Here is a tiny trained network, its code and every weight. The questions are about switching its units off for an input and a class, where a switched-off unit gives its printed mean instead of its output.

import numpy as np


def w(rows, s, z=0):
    codes = np.array(rows[::2]) - 128.0
    scale = np.full(codes.shape[1], s)
    scale[-1] = z or s
    return codes * scale


def f(y):
    return y / 2 * (1 + np.tanh(0.7978845608 * (y + 0.044715 * y**3)))


def log_softmax(a):
    a = a - a.max(-1, keepdims=True)
    return a - np.log(np.exp(a).sum(-1, keepdims=True))


def net(x, mask):
    res = np.array(x, float).reshape(1, 2) / 4 @ E
    y = f(res @ A[0][:, :-1].T + A[0][:, -1])
    res = res + np.where(mask, y, B[0][:, -1]) @ B[0][:, :-1]
    return log_softmax(res[-1] @ U[:, :-1].T + U[:, -1])


A, B = {}, {}
E = w([
[64,91,87,198,43,74,13,215,3],'x0',
[222,39,162,41,11,179,101,184,72],'x1',
],0.0065)
A[0] = w([
[241,37,191,49,57,175,119,147,129,98],'n0',
[155,121,172,87,145,111,120,117,98,255],'n1',
[41,195,54,229,217,63,149,40,173,117],'n2',
[196,181,210,85,189,221,175,83,192,113],'n3',
[69,96,39,210,85,38,24,191,65,130],'n4',
[169,151,209,63,176,186,200,74,173,110],'n5',
[254,72,196,38,59,242,123,127,81,129],'n6',
[189,136,218,69,159,179,198,71,213,113],'n7',
],0.005,0.0077)
B[0] = w([
[171,96,75,81,117,39,93,204,112,199],'n0',
[42,19,142,223,240,176,2,61,230,251],'n1',
[161,119,53,84,154,41,39,238,91,230],'n2',
[66,170,175,62,96,137,106,177,92,212],'n3',
[18,173,212,43,77,197,143,152,74,254],'n4',
[79,158,175,66,87,145,124,142,71,201],'n5',
[141,86,101,142,174,62,71,193,118,227],'n6',
[76,153,172,76,107,138,125,171,75,214],'n7',
],0.0077,0.0067)
U = w([
[69,170,217,81,94,211,134,128,77,105],'0',
[160,114,44,128,156,1,102,165,127,112],'1',
[114,80,139,238,178,227,117,34,221,253],'2',
[211,164,94,134,34,139,213,71,138,40],'3',
[215,190,97,152,62,138,241,76,109,42],'4',
[247,205,76,148,79,181,199,83,108,29],'5',
],0.0089,0.0047)

Each question gives the input, the list of numbers given to net, and the class t.
The units are the neurons (one row each of A and B). Each row of codes is followed by its name. A weight is (code - 128) times the scale printed after its matrix; where a second scale follows, it is the last column's (A, B and U).
mask holds one flag per neuron, in row order. A switched-off neuron (its flag False) gives its mean, the last column of its row in B, instead of its output. The means were averaged over made-up inputs and are rounded, as every weight is.
A unit's drop is (log p(t) with every unit on - log p(t) with that unit switched off) / (log p(t) with every unit on - log p(t) with every unit switched off).
The circuit of an input: a set's keep is (log p(t) with only the set's units on - log p(t) with every unit switched off) / (log p(t) with every unit on - log p(t) with every unit switched off). Starting from all 8 units, units are removed one at a time, each time the one whose removal leaves the highest keep (on an exact tie, the one counted first), for as long as the keep stays at least 0.8.
units of the circuit, in order: the units of the circuit, biggest drop first
most important unit: the unit with the biggest drop
top k neurons: the k neurons with the biggest drops, biggest first
drop when u is switched off: that unit's drop, to one decimal
input [-3,-1], class 2: top 3 neurons -> n4, n0, n2
input [-7,-6], class 0: units of the circuit, in order -> n3
input [-4,-5], class 1: top 2 neurons -> n2, n4
input [0,4], class 1: top 2 neurons -> n0, n6
input [3,-2], class 2: units of the circuit, in order -> n3, n7, n0
input [-3,-2], class 2: units of the circuit, in order -> n4, n0
input [-3,-7], class 1: top 2 neurons -> n2, n4
input [-3,4], class 1: top 3 neurons -> n4, n6, n0
input [2,4], class 1: top 2 neurons -> n0, n6
input [-7,-8], class 1: top 2 neurons -> n2, n4
input [3,0], class 2: drop when n3 is switched off -> 0.2
input [8,-6], class 0: drop when n4 is switched off -> 2.3
input [-7,-7], class 0: drop when n3 is switched off -> 0.7
input [1,3], class 2: most important unit -> n2
input [7,-2], class 0: drop when n4 is switched off -> 0.5
